Below is a small trained network, with its code and all its weights. Each question gives an input and a class and asks what happens when units are switched off, that is, made to give their printed mean instead of their output.

import numpy as np


def w(rows, s, z=0):
    codes = np.array(rows[::2]) - 128.0
    scale = np.full(codes.shape[1], s)
    scale[-1] = z or s
    return codes * scale


def f(y):
    return np.maximum(y, 0)


def log_softmax(a):
    a = a - a.max(-1, keepdims=True)
    return a - np.log(np.exp(a).sum(-1, keepdims=True))


def net(x, mask):
    res = np.array(x, float).reshape(1, 7) / 4 @ E
    y = f(res @ A[0][:, :-1].T + A[0][:, -1])
    res = res + np.where(mask, y, B[0][:, -1]) @ B[0][:, :-1]
    return log_softmax(res[-1] @ U[:, :-1].T + U[:, -1])


A, B = {}, {}
E = w([
[193,79,233,175,184,31,199,178,208,161,40],'x0',
[130,126,126,126,128,125,128,131,128,129,129],'x1',
[43,72,180,35,44,171,234,149,207,163,172],'x2',
[199,11,152,116,85,165,79,255,86,10,164],'x3',
[129,130,128,129,128,128,126,135,126,135,131],'x4',
[126,130,128,128,128,125,127,131,126,128,129],'x5',
[127,130,127,130,127,128,128,125,128,126,129],'x6',
],0.0062)
A[0] = w([
[200,42,147,105,96,152,107,220,108,32,165,126],'N0',
[193,85,243,182,171,48,175,179,201,147,32,71],'N1',
[106,145,91,122,104,165,102,101,101,104,155,53],'N2',
[198,78,243,179,172,55,168,167,196,155,43,71],'N3',
[185,30,145,103,99,156,98,233,97,42,162,130],'N4',
[31,66,186,22,49,157,226,161,199,162,169,45],'N5',
[229,167,67,237,223,67,33,113,36,90,82,6],'N6',
[187,49,157,112,99,162,105,211,111,31,153,144],'N7',
[186,56,153,111,100,154,106,217,114,40,158,131],'N8',
[60,172,29,79,61,216,56,81,53,73,209,85],'N9',
[43,61,182,19,50,155,224,159,203,172,177,34],'N10',
[161,102,193,161,138,69,149,162,167,130,67,27],'N11',
[57,252,115,119,179,103,185,9,194,251,101,141],'N12',
[53,171,29,88,61,227,62,84,48,82,201,88],'N13',
[144,123,119,127,126,138,129,144,134,118,129,60],'N14',
[222,174,69,220,211,76,49,121,41,91,83,63],'N15',
],0.0044,0.0017)
B[0] = w([
[62,108,121,183,105,55,86,73,72,187,67,222],'N0',
[178,67,50,64,228,137,220,208,110,158,239,229],'N1',
[149,106,107,112,157,131,160,153,133,137,163,160],'N2',
[181,64,49,57,217,136,217,203,119,161,224,224],'N3',
[75,99,120,184,99,63,87,74,75,182,67,227],'N4',
[170,211,207,121,75,223,56,106,218,40,97,235],'N5',
[157,219,208,112,50,223,83,111,209,48,106,224],'N6',
[59,86,106,190,92,42,89,62,63,192,51,218],'N7',
[58,95,110,188,97,55,88,71,64,187,61,213],'N8',
[178,73,63,69,225,118,224,212,129,161,218,233],'N9',
[168,217,207,125,52,227,61,111,210,33,99,234],'N10',
[152,100,95,100,158,136,184,172,119,138,179,178],'N11',
[24,71,105,222,72,2,65,39,21,200,18,253],'N12',
[184,74,66,67,218,120,222,198,121,161,220,232],'N13',
[124,126,128,130,126,117,128,127,120,122,122,132],'N14',
[166,216,218,101,51,228,62,119,223,31,100,220],'N15',
],0.0049,0.007)
U = w([
[8,109,109,209,102,28,99,59,45,226,49,254],'0',
[210,100,54,40,213,135,211,211,119,163,240,87],'1',
[173,182,235,114,71,235,80,112,212,2,101,46],'2',
],0.0076,0.0006)

Each question gives the input, the list of numbers given to net, and the class t.
The units are the neurons (one row each of A and B). Each row of codes is followed by its name. A weight is (code - 128) times the scale printed after its matrix; where a second scale follows, it is the last column's (A, B and U).
mask holds one flag per neuron, in row order. A switched-off neuron (its flag False) gives its mean, the last column of its row in B, instead of its output. The means were averaged over made-up inputs and are rounded, as every weight is.
A unit's drop is (log p(t) with every unit on - log p(t) with that unit switched off) / (log p(t) with every unit on - log p(t) with every unit switched off).
The circuit of an input: a set's keep is (log p(t) with only the set's units on - log p(t) with every unit switched off) / (log p(t) with every unit on - log p(t) with every unit switched off). Starting from the 12 units with the biggest drops (on a tie, the unit counted first), units are removed one at a time, each time the one whose removal leaves the highest keep (on an exact tie, the one counted first), for as long as the keep stays at least 0.8.
circuit, biggest first: the units of the circuit, biggest drop first
k most important neurons: the k neurons with the biggest drops, biggest first
drop of u: that unit's drop, to one decimal
input [5,7,-5,2,1,3,-1], class 1: circuit, biggest first	[N1]
input [-4,-6,-5,-4,-3,-5,2], class 2: circuit, biggest first	[N15, N6]
input [-6,0,-8,4,-5,1,-7], class 2: 2 most important neurons	[N15, N6]
input [-6,1,-6,2,-1,-1,0], class 1: 2 most important neurons	[N9, N13]
input [-2,8,-3,1,-1,-3,-1], class 2: 3 most important neurons	[N1, N12, N3]
input [7,2,1,-6,-6,6,-6], class 1: 2 most important neurons	[N1, N3]
input [-3,-5,-7,7,0,-6,-1], class 0: 2 most important neurons	[N7, N0]
input [5,4,2,-4,7,2,-8], class 1: 2 most important neurons	[N1, N3]
input [5,1,7,-6,0,7,0], class 2: drop of N4	0.2
input [6,-8,-1,-3,-1,2,-5], class 1: drop of N9	0.0
input [4,2,-1,1,2,-4,6], class 1: drop of N12	0.1
